Below are the code and all the weights of a small trained network. Each question names an input and a class and asks about switching units off, where a switched-off unit gives its printed mean instead of its output.

import numpy as np


def w(rows, s, z=0):
    codes = np.array(rows[::2]) - 128.0
    scale = np.full(codes.shape[1], s)
    scale[-1] = z or s
    return codes * scale


def norm(h):
    return h / np.sqrt((h * h).mean(-1, keepdims=True) + 1e-5)


def f(y):
    return y / 2 * (1 + np.tanh(0.7978845608 * (y + 0.044715 * y**3)))


def log_softmax(a):
    a = a - a.max(-1, keepdims=True)
    return a - np.log(np.exp(a).sum(-1, keepdims=True))


def net(x, mask):
    res = np.array(x, float).reshape(1, 6) / 4 @ E
    u = 0
    for l in range(4):
        y = f(norm(res) @ A[l][:, :-1].T + A[l][:, -1])
        res = res + np.where(mask[u : u + 3], y, B[l][:, -1]) @ B[l][:, :-1]
        u += 3
    return log_softmax(norm(res)[-1] @ U[:, :-1].T + U[:, -1])


A, B = {}, {}
E = w([
[144,138,121,128,106,137,108,136,138,129,108,133],'x0',
[148,104,51,154,127,169,188,186,172,69,169,144],'x1',
[119,137,113,121,106,106,122,145,120,119,127,148],'x2',
[134,108,131,93,136,138,106,133,123,112,152,111],'x3',
[128,120,235,124,47,101,175,174,154,151,138,85],'x4',
[149,141,161,2,148,193,184,132,137,156,74,202],'x5',
],0.012)
A[0] = w([
[112,160,60,161,194,203,68,78,66,83,124,172,115],'L0N0',
[148,166,146,25,128,137,176,70,147,129,91,201,1],'L0N1',
[53,170,186,120,117,105,33,54,2,185,92,83,74],'L0N2',
],0.0053,0.0025)
B[0] = w([
[88,168,30,146,2,151,170,23,129,65,111,65,207],'L0N0',
[115,74,156,144,231,112,100,172,31,218,114,43,189],'L0N1',
[186,114,195,136,215,46,47,102,250,133,162,240,254],'L0N2',
],0.0087,0.0061)
A[1] = w([
[159,86,91,147,143,142,201,174,209,75,153,155,4],'L1N0',
[134,116,255,121,27,114,172,143,156,124,140,94,108],'L1N1',
[70,100,139,208,139,113,103,191,187,106,131,80,117],'L1N2',
],0.0097,0.0035)
B[1] = w([
[145,134,251,119,156,198,66,93,188,80,63,182,201],'L1N0',
[114,148,64,55,170,99,182,23,140,43,132,107,254],'L1N1',
[195,149,123,195,97,100,162,191,93,90,124,75,213],'L1N2',
],0.013,0.008)
A[2] = w([
[142,119,153,206,91,254,99,219,160,89,173,156,53],'L2N0',
[176,125,149,24,184,224,240,205,130,202,90,147,1],'L2N1',
[98,47,154,15,141,175,181,184,132,167,33,136,16],'L2N2',
],0.0061,0.00059)
B[2] = w([
[129,108,210,143,139,78,28,130,184,178,176,184,206],'L2N0',
[11,58,113,245,65,194,173,229,16,167,150,133,254],'L2N1',
[106,157,96,199,36,175,113,163,136,166,122,119,241],'L2N2',
],0.012,0.0043)
A[3] = w([
[206,137,121,199,98,81,88,175,106,175,199,9,28],'L3N0',
[165,111,89,149,151,204,157,181,188,53,138,201,5],'L3N1',
[91,124,2,89,154,158,161,71,121,107,85,129,214],'L3N2',
],0.0084,0.0014)
B[3] = w([
[94,71,75,130,9,248,98,206,44,223,140,176,230],'L3N0',
[143,154,159,151,234,71,38,77,188,201,107,144,215],'L3N1',
[65,164,72,20,104,60,237,116,121,1,164,44,253],'L3N2',
],0.012,0.0055)
U = w([
[114,160,89,71,116,99,169,70,121,41,140,44,164],'0',
[86,101,108,160,59,155,128,176,19,191,150,125,194],'1',
[147,135,254,118,162,99,49,82,172,167,105,203,2],'2',
],0.012,0.00091)

Each question gives the input, the list of numbers given to net, and the class t.
The units are the neurons (one row each of A and B). Each row of codes is followed by its name. A weight is (code - 128) times the scale printed after its matrix; where a second scale follows, it is the last column's (A, B and U).
mask holds one flag per neuron, layer by layer. A switched-off neuron (its flag False) gives its mean, the last column of its row in B, instead of its output. The means were averaged over made-up inputs and are rounded, as every weight is.
A unit's drop is (log p(t) with every unit on - log p(t) with that unit switched off) / (log p(t) with every unit on - log p(t) with every unit switched off).
The circuit of an input: a set's keep is (log p(t) with only the set's units on - log p(t) with every unit switched off) / (log p(t) with every unit on - log p(t) with every unit switched off). Starting from all 12 units, units are removed one at a time, each time the one whose removal leaves the highest keep (on an exact tie, the one counted first), for as long as the keep stays at least 0.8.
units of the circuit, in order: the units of the circuit, biggest drop first
top k neurons: the k neurons with the biggest drops, biggest first
drop when u is switched off: that unit's drop, to one decimal
input [-8,7,-3,-3,-6,-5], class 2: top 4 neurons -> L1N1, L1N0, L2N0, L3N1
input [6,-3,2,1,6,0], class 0: units of the circuit, in order -> L1N1
input [-5,6,2,-5,-4,-6], class 1: top 2 neurons -> L1N1, L0N2
input [-4,-7,-5,-7,-8,8], class 0: top 3 neurons -> L0N0, L3N2, L3N0
input [-6,5,-6,5,-4,-3], class 2: top 2 neurons -> L1N1, L1N0
input [-7,-3,5,8,6,-8], class 1: top 4 neurons -> L3N0, L1N2, L3N2, L0N0
input [-8,3,-6,6,-7,-8], class 1: top 3 neurons -> L1N1, L3N0, L1N2
input [7,6,6,0,-4,7], class 1: top 3 neurons -> L2N1, L0N2, L0N1
input [-8,1,4,7,-6,-8], class 1: top 3 neurons -> L1N1, L3N0, L1N2
input [5,3,-6,-4,-3,5], class 1: top 2 neurons -> L2N1, L1N1
input [6,7,5,7,3,-6], class 2: top 2 neurons -> L1N0, L0N1
input [-7,-2,-7,7,-5,7], class 1: top 2 neurons -> L2N1, L1N1
input [7,1,4,4,5,8], class 1: top 2 neurons -> L2N1, L0N1
input [8,4,-1,-8,-3,0], class 2: top neuron -> L1N1
input [1,-4,-5,-4,6,3], class 0: drop when L1N1 is switched off -> 2.3
input [4,-2,4,2,-5,8], class 1: drop when L1N1 is switched off -> 0.2
input [6,-1,1,-7,-3,6], class 1: drop when L0N0 is switched off -> 0.0
